Here is a tiny trained network, its code and every weight. The questions are about switching its units off for an input and a class, where a switched-off unit gives its printed mean instead of its output.

import numpy as np


def w(rows, s, z=0):
    codes = np.array(rows[::2]) - 128.0
    scale = np.full(codes.shape[1], s)
    scale[-1] = z or s
    return codes * scale


def f(y):
    return np.maximum(y, 0)


def log_softmax(a):
    a = a - a.max(-1, keepdims=True)
    return a - np.log(np.exp(a).sum(-1, keepdims=True))


def net(x, mask):
    res = np.array(x, float).reshape(1, 6) / 4 @ E
    y = f(res @ A[0][:, :-1].T + A[0][:, -1])
    res = res + np.where(mask, y, B[0][:, -1]) @ B[0][:, :-1]
    return log_softmax(res[-1] @ U[:, :-1].T + U[:, -1])


A, B = {}, {}
E = w([
[201,102,57,175,64,86,133,154],'x0',
[159,114,77,58,118,245,74,217],'x1',
[113,108,124,121,123,130,124,118],'x2',
[146,158,117,120,129,110,141,153],'x3',
[70,70,99,175,198,152,162,145],'x4',
[193,127,136,171,218,163,120,80],'x5',
],0.012)
A[0] = w([
[241,151,170,33,67,135,161,5,123],'neuron 0',
[135,171,2,130,152,228,99,133,20],'neuron 1',
[183,147,112,139,174,171,171,109,116],'neuron 2',
[192,87,114,132,146,187,87,64,216],'neuron 3',
[205,92,82,84,105,199,26,105,39],'neuron 4',
[112,76,72,173,167,139,180,169,126],'neuron 5',
[208,46,38,164,84,115,64,144,50],'neuron 6',
[105,122,71,111,119,219,193,177,42],'neuron 7',
[148,123,87,170,122,108,119,124,1],'neuron 8',
[141,131,88,112,117,163,128,163,13],'neuron 9',
[83,69,96,170,146,174,192,103,184],'neuron 10',
[220,145,124,189,193,154,87,63,62],'neuron 11',
[100,93,165,210,130,211,119,101,64],'neuron 12',
[37,207,186,45,197,178,71,89,44],'neuron 13',
[161,117,103,198,75,150,94,100,50],'neuron 14',
[162,161,102,80,102,201,91,108,25],'neuron 15',
],0.0089,0.0044)
B[0] = w([
[43,221,106,99,230,181,160,119,254],'neuron 0',
[59,68,142,229,129,87,158,89,219],'neuron 1',
[143,125,153,90,39,129,104,125,188],'neuron 2',
[157,183,101,34,106,46,63,166,226],'neuron 3',
[66,172,120,200,116,93,183,101,238],'neuron 4',
[114,255,139,86,96,201,149,132,201],'neuron 5',
[167,74,203,96,154,175,151,234,240],'neuron 6',
[77,130,57,211,28,116,136,70,200],'neuron 7',
[242,63,143,168,211,134,196,189,148],'neuron 8',
[62,94,95,184,98,54,159,79,169],'neuron 9',
[104,166,31,56,115,170,106,79,212],'neuron 10',
[190,88,179,90,59,67,24,64,229],'neuron 11',
[100,126,104,115,255,78,148,184,179],'neuron 12',
[212,64,192,141,134,94,195,243,249],'neuron 13',
[208,153,177,119,225,161,183,152,171],'neuron 14',
[99,125,105,181,157,153,103,42,192],'neuron 15',
],0.0072,0.0099)
U = w([
[129,68,178,231,193,77,203,2,4],'0',
[241,12,213,117,228,205,195,232,29],'1',
[137,177,118,40,182,207,120,117,193],'2',
[160,103,152,67,147,144,112,133,234],'3',
[160,94,135,68,160,126,107,143,235],'4',
[151,56,176,20,63,95,58,132,164],'5',
],0.0062,0.0037)

Each question gives the input, the list of numbers given to net, and the class t.
The units are the neurons (one row each of A and B). Each row of codes is followed by its name. A weight is (code - 128) times the scale printed after its matrix; where a second scale follows, it is the last column's (A, B and U).
mask holds one flag per neuron, in row order. A switched-off neuron (its flag False) gives its mean, the last column of its row in B, instead of its output. The means were averaged over made-up inputs and are rounded, as every weight is.
A unit's drop is (log p(t) with every unit on - log p(t) with that unit switched off) / (log p(t) with every unit on - log p(t) with every unit switched off).
The circuit of an input: a set's keep is (log p(t) with only the set's units on - log p(t) with every unit switched off) / (log p(t) with every unit on - log p(t) with every unit switched off). Starting from the 12 units with the biggest drops (on a tie, the unit counted first), units are removed one at a time, each time the one whose removal leaves the highest keep (on an exact tie, the one counted first), for as long as the keep stays at least 0.8.
units of the circuit, in order: the units of the circuit, biggest drop first
most important unit: the unit with the biggest drop
top k neurons: the k neurons with the biggest drops, biggest first
drop of u: that unit's drop, to one decimal
input [-7,7,-3,-4,2,-2], class 0: most important unit -> neuron 7
input [1,-4,-4,5,5,0], class 2: units of the circuit, in order -> neuron 1; neuron 5; neuron 10
input [-6,8,-6,7,8,5], class 0: top 2 neurons -> neuron 1; neuron 7
input [8,-6,3,-5,8,-7], class 1: units of the circuit, in order -> neuron 8; neuron 6; neuron 4
input [-4,1,4,-1,-7,-5], class 2: top 4 neurons -> neuron 0; neuron 11; neuron 6; neuron 1
input [-2,-3,-5,-7,-4,8], class 5: units of the circuit, in order -> neuron 11; neuron 3
input [5,7,3,-7,-7,2], class 0: units of the circuit, in order -> neuron 4; neuron 1
input [1,0,6,-6,-3,8], class 5: top 3 neurons -> neuron 11; neuron 3; neuron 2
input [2,8,-1,-3,2,2], class 0: units of the circuit, in order -> neuron 1; neuron 4
input [-8,-4,0,8,-8,4], class 1: top 2 neurons -> neuron 13; neuron 10
input [4,-5,-2,4,6,-6], class 2: top 2 neurons -> neuron 5; neuron 1
input [-5,7,6,-2,-3,5], class 0: top 2 neurons -> neuron 4; neuron 1
input [5,5,3,4,-5,4], class 0: top 3 neurons -> neuron 4; neuron 1; neuron 15
input [-3,-1,2,1,8,-1], class 2: units of the circuit, in order -> neuron 10; neuron 5
input [7,4,4,0,-2,-6], class 1: units of the circuit, in order -> neuron 6
input [-4,1,1,1,-2,3], class 1: top 4 neurons -> neuron 13; neuron 10; neuron 7; neuron 5
input [4,0,0,-2,8,2], class 2: top 2 neurons -> neuron 5; neuron 10
input [-4,3,7,7,-8,-4], class 2: top 2 neurons -> neuron 0; neuron 11
input [7,0,4,7,-8,6], class 2: top 3 neurons -> neuron 0; neuron 13; neuron 3
input [8,-5,1,-4,3,6], class 1: most important unit -> neuron 8
input [-5,-3,0,-7,-3,8], class 5: top 2 neurons -> neuron 11; neuron 3
input [3,-1,-6,7,-8,6], class 2: top 3 neurons -> neuron 0; neuron 13; neuron 1
input [5,2,-7,-7,-7,2], class 2: top 2 neurons -> neuron 0; neuron 13
input [8,7,-2,5,-8,-2], class 1: top 2 neurons -> neuron 6; neuron 14
input [3,7,-1,-6,-7,-1], class 0: drop of neuron 2 -> 0.0
input [-6,1,-4,0,4,-1], class 1: drop of neuron 13 -> 1.1
input [-8,-1,-8,5,6,5], class 1: drop of neuron 13 -> 2.0
input [-6,-1,6,-1,5,-3], class 1: drop of neuron 3 -> 0.2
input [0,-1,-8,-2,6,5], class 3: most important unit -> neuron 0
